Here is a tiny trained network, its code and every weight. The questions are about switching its units off for an input and a target symbol, where a switched-off unit gives its printed mean instead of its output.

import numpy as np


def w(rows, s, z=0):
    codes = np.array(rows[::2]) - 128.0
    scale = np.full(codes.shape[1], s)
    scale[-1] = z or s
    return codes * scale


def norm(h):
    return h / np.sqrt((h * h).mean(-1, keepdims=True) + 1e-5)


def f(y):
    return y / 2 * (1 + np.tanh(0.7978845608 * (y + 0.044715 * y**3)))


def softmax(a):
    e = np.exp(a - a.max(-1, keepdims=True))
    return e / e.sum(-1, keepdims=True)


def log_softmax(a):
    a = a - a.max(-1, keepdims=True)
    return a - np.log(np.exp(a).sum(-1, keepdims=True))


def net(x, mask):
    ids = ['ΛΞΠΨΩαγεζηθμστφ'.index(c) for c in x.split()]
    T = len(ids)
    res = E[ids] + P[:T]
    u = 0
    for l in range(2):
        r = norm(res)
        for j in range(2):
            rows = slice(4 * j, 4 * j + 4)
            q, k, v = (r @ M[l][rows].T for M in (Q, K, V))
            z = softmax(np.where(np.tri(T) > 0, q @ k.T / 4**0.5, -1e9)) @ v
            o = O[l][rows]
            res = res + np.where(mask[u + j], z, o[:, -1]) @ o[:, :-1]
        u += 2
        y = f(norm(res) @ A[l][:, :-1].T + A[l][:, -1])
        res = res + np.where(mask[u : u + 4], y, B[l][:, -1]) @ B[l][:, :-1]
        u += 4
    return log_softmax(norm(res)[-1] @ U[:, :-1].T + U[:, -1])


Q, K, V, O, A, B = {}, {}, {}, {}, {}, {}
E = w([
[67,132,170,88,97,88,172,249,141],'Λ',
[52,135,165,49,170,73,213,190,148],'Ξ',
[61,201,159,69,149,122,158,152,164],'Π',
[90,123,174,140,172,48,173,218,76],'Ψ',
[55,174,223,133,152,109,151,167,154],'Ω',
[71,190,102,64,45,147,122,146,100],'α',
[95,124,120,82,134,74,155,89,9],'γ',
[154,246,151,111,197,119,184,147,105],'ε',
[171,169,139,187,170,151,151,194,242],'ζ',
[189,57,64,118,182,76,239,142,133],'η',
[140,97,140,147,237,129,200,30,199],'θ',
[237,168,82,211,112,128,88,147,30],'μ',
[219,75,124,206,182,99,173,107,95],'σ',
[164,58,77,169,77,202,102,72,193],'τ',
[180,155,162,202,134,188,112,11,105],'φ',
],0.0021)
P = w([
[72,181,72,135,171,51,86,129,136],'0',
[42,191,67,195,154,120,215,151,102],'1',
[155,61,253,85,164,160,106,168,111],'2',
[179,148,161,110,62,52,163,76,175],'3',
[127,102,143,194,86,192,236,128,108],'4',
[246,129,144,34,162,209,162,145,87],'5',
[158,199,150,118,66,26,157,79,184],'6',
],0.0026)
Q[0] = w([
[121,156,179,97,127,178,121,141,103],'L0H1',
[172,128,183,50,124,47,49,108,177],'L0H1',
[108,78,167,109,153,166,91,172,121],'L0H1',
[156,89,109,130,153,127,44,112,124],'L0H1',
[129,113,103,134,162,228,165,162,86],'L0H2',
[130,111,131,104,132,93,4,123,141],'L0H2',
[114,89,161,133,145,208,141,119,107],'L0H2',
[100,119,95,185,124,147,117,116,132],'L0H2',
],0.015)
K[0] = w([
[167,179,116,62,87,203,157,141,133],'L0H1',
[9,185,53,81,167,87,80,199,139],'L0H1',
[84,125,124,51,78,166,178,92,147],'L0H1',
[57,134,155,166,92,95,175,179,115],'L0H1',
[227,116,142,106,103,203,210,107,133],'L0H2',
[31,154,131,115,118,103,169,202,122],'L0H2',
[174,121,211,104,77,157,181,119,107],'L0H2',
[84,100,147,200,81,150,104,94,133],'L0H2',
],0.011)
V[0] = w([
[191,76,112,152,117,106,119,175,155],'L0H1',
[97,92,188,54,145,175,150,100,216],'L0H1',
[116,199,210,198,104,140,78,151,145],'L0H1',
[153,202,82,113,133,167,130,174,182],'L0H1',
[209,123,139,77,158,124,165,224,107],'L0H2',
[169,131,121,106,131,210,72,98,125],'L0H2',
[124,100,106,204,194,123,136,143,244],'L0H2',
[106,106,98,87,28,156,97,199,162],'L0H2',
],0.011)
O[0] = w([
[161,202,93,209,180,121,163,172,92,20],'L0H1',
[185,105,131,108,223,125,228,87,244,2],'L0H1',
[79,72,181,230,122,171,90,160,195,89],'L0H1',
[120,192,126,89,127,194,71,176,200,197],'L0H1',
[127,213,219,85,76,96,24,193,93,131],'L0H2',
[129,104,118,131,70,239,82,135,48,71],'L0H2',
[215,107,164,144,161,149,239,223,175,126],'L0H2',
[132,105,44,115,2,108,70,171,172,37],'L0H2',
],0.0057,0.0053)
A[0] = w([
[164,120,5,171,100,148,183,146,115,5],'L0N1',
[100,118,78,147,101,122,114,116,190,120],'L0N2',
[99,93,117,175,155,168,136,119,121,9],'L0N3',
[121,151,106,106,145,71,155,168,160,51],'L0N4',
],0.016,0.0029)
B[0] = w([
[230,34,49,227,104,197,185,134,20,253],'L0N1',
[101,138,82,81,94,96,181,253,73,205],'L0N2',
[99,114,180,168,69,163,58,29,215,167],'L0N3',
[222,164,132,143,39,139,96,53,156,186],'L0N4',
],0.0067,0.0059)
Q[1] = w([
[93,203,169,35,206,48,148,114,217],'L1H1',
[78,107,175,144,193,191,136,6,84],'L1H1',
[232,92,158,131,122,202,197,157,138],'L1H1',
[83,91,16,48,115,166,140,95,166],'L1H1',
[126,146,102,83,83,116,69,112,162],'L1H2',
[189,161,106,22,88,149,87,130,93],'L1H2',
[133,106,77,149,147,146,131,127,142],'L1H2',
[78,95,139,88,107,94,134,88,110],'L1H2',
],0.014)
K[1] = w([
[91,192,150,2,184,36,147,124,221],'L1H1',
[32,100,152,129,191,150,156,3,93],'L1H1',
[218,78,123,177,184,169,175,162,162],'L1H1',
[58,42,24,62,88,129,140,141,156],'L1H1',
[81,119,67,124,100,191,116,143,108],'L1H2',
[89,76,107,29,155,202,110,120,106],'L1H2',
[150,151,104,133,133,134,125,114,173],'L1H2',
[105,142,72,85,111,96,194,103,86],'L1H2',
],0.013)
V[1] = w([
[133,91,138,138,78,162,206,142,132],'L1H1',
[107,149,112,244,188,135,148,102,139],'L1H1',
[147,129,114,107,116,128,103,130,136],'L1H1',
[152,173,153,136,123,163,61,67,88],'L1H1',
[131,118,139,117,145,111,140,149,134],'L1H2',
[107,117,147,136,121,121,159,142,114],'L1H2',
[125,109,144,118,126,140,127,119,97],'L1H2',
[124,137,105,157,115,118,136,136,106],'L1H2',
],0.011)
O[1] = w([
[69,195,146,145,160,74,71,99,143,118],'L1H1',
[76,138,137,97,3,122,71,164,111,3],'L1H1',
[141,114,150,141,148,150,137,122,134,138],'L1H1',
[143,25,139,108,102,132,156,186,190,208],'L1H1',
[132,142,101,137,129,141,149,131,136,112],'L1H2',
[130,134,89,122,157,111,156,126,114,153],'L1H2',
[120,120,96,100,124,106,95,144,120,176],'L1H2',
[126,118,144,114,168,133,139,115,126,142],'L1H2',
],0.0058,0.0033)
A[1] = w([
[120,171,89,116,121,111,104,89,222,28],'L1N1',
[70,142,37,144,172,129,123,196,132,37],'L1N2',
[187,197,131,53,194,148,98,112,142,139],'L1N3',
[182,8,153,39,223,193,99,219,153,3],'L1N4',
],0.013,0.0037)
B[1] = w([
[113,57,104,153,223,102,136,177,86,145],'L1N1',
[119,95,150,81,77,169,215,157,216,169],'L1N2',
[78,132,90,101,71,209,53,107,103,217],'L1N3',
[231,6,254,49,230,181,139,194,91,255],'L1N4',
],0.0095,0.0085)
U = w([
[195,140,18,138,166,10,59,217,161,149],'Λ',
[226,85,60,98,141,89,91,28,249,5],'Ξ',
[38,149,17,120,228,197,69,99,106,73],'Π',
[218,121,203,167,34,23,135,115,186,62],'Ψ',
[53,74,128,227,251,40,147,154,180,170],'Ω',
[49,105,86,56,60,132,242,203,218,174],'α',
[57,45,90,90,133,8,172,26,38,81],'γ',
[199,30,218,69,212,172,127,183,114,215],'ε',
[126,244,164,227,149,189,106,223,239,137],'ζ',
[191,254,100,53,34,166,82,74,79,129],'η',
[124,207,148,119,221,198,250,2,167,94],'θ',
[56,127,174,104,33,174,8,217,27,164],'μ',
[111,228,192,164,141,50,221,200,14,32],'σ',
[201,80,42,241,88,195,207,130,64,174],'τ',
[45,58,206,224,74,172,103,33,214,87],'φ',
],0.0065,0.0012)

Each question gives the input, a string of symbols that net reads in full, and the target symbol t.
The units are the heads (4 rows each of Q, K, V and O) and the neurons (one row each of A and B). Each row of codes is followed by its name. A weight is (code - 128) times the scale printed after its matrix; where a second scale follows, it is the last column's (O, A, B and U).
mask holds one flag per unit, layer by layer, with each layer's heads first. A switched-off unit (its flag False) gives its mean, the last column of its rows in O or B, instead of its output. The means were averaged over made-up inputs and are rounded, as every weight is.
A unit's drop is (log p(t) with every unit on - log p(t) with that unit switched off) / (log p(t) with every unit on - log p(t) with every unit switched off).
The circuit of an input: a set's keep is (log p(t) with only the set's units on - log p(t) with every unit switched off) / (log p(t) with every unit on - log p(t) with every unit switched off). Starting from all 12 units, units are removed one at a time, each time the one whose removal leaves the highest keep (on an exact tie, the one counted first), for as long as the keep stays at least 0.8.
units of the circuit, in order: the units of the circuit, biggest drop first
most important unit: the unit with the biggest drop
top k neurons: the k neurons with the biggest drops, biggest first
top k neurons in layer l: the k neurons of layer l with the biggest drops, biggest first
heads that matter: for each layer, one digit per head in row order, 1 if its drop is at least 0.15 and else 0, layers parted by /
input μ θ ζ α, target μ: units of the circuit, in order -> (L0H1)
input ε Ω γ τ τ, target τ: heads that matter -> 00 / 00
input ε μ θ ζ α, target θ: units of the circuit, in order -> (L0H1 L1H1)
input τ φ ε Π, target τ: units of the circuit, in order -> (L0H2 L0N1)
input γ ζ γ μ Ω Λ Ψ, target γ: units of the circuit, in order -> (L0H2 L1N4)
input Ω τ ε Ξ, target Ω: heads that matter -> 11 / 10
input Π α τ μ φ τ, target μ: heads that matter -> 11 / 00
input α γ α Ω, target α: top 2 neurons -> (L0N2 L1N2)
input α η γ γ α μ γ, target α: top 2 neurons -> (L0N2 L1N2)
input τ α Λ ζ α, target ζ: units of the circuit, in order -> (L0H1 L1H1 L0H2)
input α α α τ, target α: units of the circuit, in order -> (L0H2 L0N2 L1N2)
input ζ γ Π φ, target ζ: units of the circuit, in order -> (L1H1 L0H1 L0H2)
input Λ ε θ θ, target Λ: top 3 neurons -> (L0N4 L1N1 L1N4)
input γ σ γ α, target γ: most important unit -> L0H2
input θ Ω ζ γ, target θ: heads that matter -> 01 / 10
input Λ τ α Λ θ σ τ, target Λ: top 4 neurons -> (L0N4 L1N1 L1N4 L0N2)
input Ξ α τ Λ γ, target τ: units of the circuit, in order -> (L0H1 L0H2 L0N1)
input τ Ω α τ η, target τ: units of the circuit, in order -> (L0N1 L0H2)
input Ξ α Λ α, target Ξ: top 3 neurons -> (L0N4 L1N4 L1N1)
input ζ γ α ε, target ζ: most important unit -> L1H1
input Π μ γ Ξ τ φ σ, target Π: top 2 neurons -> (L1N3 L1N1)
input Ψ α γ α, target Ψ: heads that matter -> 11 / 00
input η Ξ γ α, target η: top 2 neurons in layer 1 -> (L1N3 L1N4)
input Λ γ ε α α τ η, target Λ: top 3 neurons in layer 0 -> (L0N4 L0N2 L0N1)
input Ω ζ α σ, target Ω: top 2 neurons -> (L1N1 L1N4)
input Ξ φ Π η, target Ξ: top 2 neurons -> (L0N4 L1N4)
input ε φ η α σ, target σ: most important unit -> L0H1
input η Ξ α α, target η: top 2 neurons in layer 1 -> (L1N3 L1N4)
input Π γ α η τ τ α, target Π: top 3 neurons -> (L1N3 L1N1 L1N4)
